Below are the code and all the weights of a small trained network. Each question names an input and a class and asks about switching units off, where a switched-off unit gives its printed mean instead of its output.

import numpy as np


def w(rows, s, z=0):
    codes = np.array(rows[::2]) - 128.0
    scale = np.full(codes.shape[1], s)
    scale[-1] = z or s
    return codes * scale


def f(y):
    return np.maximum(y, 0)


def log_softmax(a):
    a = a - a.max(-1, keepdims=True)
    return a - np.log(np.exp(a).sum(-1, keepdims=True))


def net(x, mask):
    res = np.array(x, float).reshape(1, 2) / 4 @ E
    y = f(res @ A[0][:, :-1].T + A[0][:, -1])
    res = res + np.where(mask, y, B[0][:, -1]) @ B[0][:, :-1]
    return log_softmax(res[-1] @ U[:, :-1].T + U[:, -1])


A, B = {}, {}
E = w([
[244,138,185,166,36,99,111,80,53,47,199,106],'x0',
[89,41,205,66,65,64,223,97,79,93,111,254],'x1',
],0.0085)
A[0] = w([
[83,99,82,83,173,139,155,164,154,175,71,151,158],'N0',
[174,143,170,167,129,75,91,89,62,97,154,114,199],'N1',
[152,215,70,124,178,207,70,158,176,163,132,44,161],'N2',
[138,179,36,182,195,221,54,177,184,168,151,63,180],'N3',
[187,136,161,164,79,88,107,75,63,64,178,110,251],'N4',
[44,79,114,61,153,125,187,148,139,141,102,184,165],'N5',
[165,141,151,156,91,91,129,109,73,113,154,128,33],'N6',
[69,73,117,96,161,121,167,167,145,176,90,182,150],'N7',
[72,139,66,111,237,189,121,244,230,255,62,138,192],'N8',
[113,37,206,83,45,26,217,61,61,99,119,236,92],'N9',
[162,123,172,142,104,91,121,102,88,100,162,117,70],'N10',
[180,135,151,173,91,121,88,98,77,80,157,124,163],'N11',
[160,145,133,157,84,122,115,93,105,83,173,107,116],'N12',
[95,40,165,56,105,65,219,105,112,100,122,216,172],'N13',
],0.0065,0.003)
B[0] = w([
[110,101,131,102,156,148,134,105,153,150,93,163,183],'N0',
[161,111,133,110,108,150,149,116,115,161,159,117,178],'N1',
[145,171,110,157,122,85,61,170,111,102,94,168,205],'N2',
[140,156,110,132,110,69,67,159,104,89,77,167,216],'N3',
[175,122,159,119,104,155,150,114,118,153,178,117,203],'N4',
[138,96,172,94,162,146,157,104,130,169,121,194,195],'N5',
[112,115,108,124,151,152,141,106,166,111,153,117,157],'N6',
[116,91,160,105,155,135,142,106,142,184,102,169,186],'N7',
[31,120,111,122,149,191,137,118,254,130,14,118,232],'N8',
[162,133,212,125,111,88,94,199,128,71,122,210,252],'N9',
[127,100,120,136,139,165,155,113,153,119,159,105,161],'N10',
[166,101,136,110,126,142,151,100,109,144,158,112,177],'N11',
[147,111,131,121,138,145,138,94,130,141,182,105,164],'N12',
[151,141,182,128,122,83,54,142,89,120,104,237,230],'N13',
],0.0099,0.015)
U = w([
[137,91,157,107,108,170,199,124,140,110,147,122,114],'0',
[91,174,75,161,126,91,96,186,146,74,98,122,126],'1',
[87,85,136,93,169,155,140,104,155,182,98,143,118],'2',
[127,108,112,124,124,206,223,49,118,252,153,33,165],'3',
[144,138,83,148,121,166,123,88,110,131,150,85,81],'4',
[59,84,70,175,165,44,250,140,120,76,150,47,2],'5',
[160,149,151,130,105,33,87,198,55,107,124,153,159],'6',
],0.011,0.0096)

Each question gives the input, the list of numbers given to net, and the class t.
The units are the neurons (one row each of A and B). Each row of codes is followed by its name. A weight is (code - 128) times the scale printed after its matrix; where a second scale follows, it is the last column's (A, B and U).
mask holds one flag per neuron, in row order. A switched-off neuron (its flag False) gives its mean, the last column of its row in B, instead of its output. The means were averaged over made-up inputs and are rounded, as every weight is.
A unit's drop is (log p(t) with every unit on - log p(t) with that unit switched off) / (log p(t) with every unit on - log p(t) with every unit switched off).
The circuit of an input: a set's keep is (log p(t) with only the set's units on - log p(t) with every unit switched off) / (log p(t) with every unit on - log p(t) with every unit switched off). Starting from the 12 units with the biggest drops (on a tie, the unit counted first), units are removed one at a time, each time the one whose removal leaves the highest keep (on an exact tie, the one counted first), for as long as the keep stays at least 0.8.
units of the circuit, in order: the units of the circuit, biggest drop first
unit that matters most: the unit with the biggest drop
k most important neurons: the k neurons with the biggest drops, biggest first
drop of u: that unit's drop, to one decimal
input [3,1], class 0: unit that matters most => N3
input [6,-5], class 4: units of the circuit, in order => (N9, N13)
input [7,2], class 0: 2 most important neurons => (N3, N2)
input [3,0], class 3: units of the circuit, in order => (N9, N13, N3)
input [0,-2], class 1: 2 most important neurons => (N9, N13)
input [-5,-3], class 1: 2 most important neurons => (N3, N2)
input [-1,1], class 2: 3 most important neurons => (N9, N3, N2)
input [-8,-8], class 1: 2 most important neurons => (N3, N2)
input [1,-6], class 1: 2 most important neurons => (N9, N13)
input [6,2], class 0: drop of N10 => 0.1
input [3,-2], class 3: drop of N13 => 0.4
input [4,0], class 3: drop of N13 => 0.1
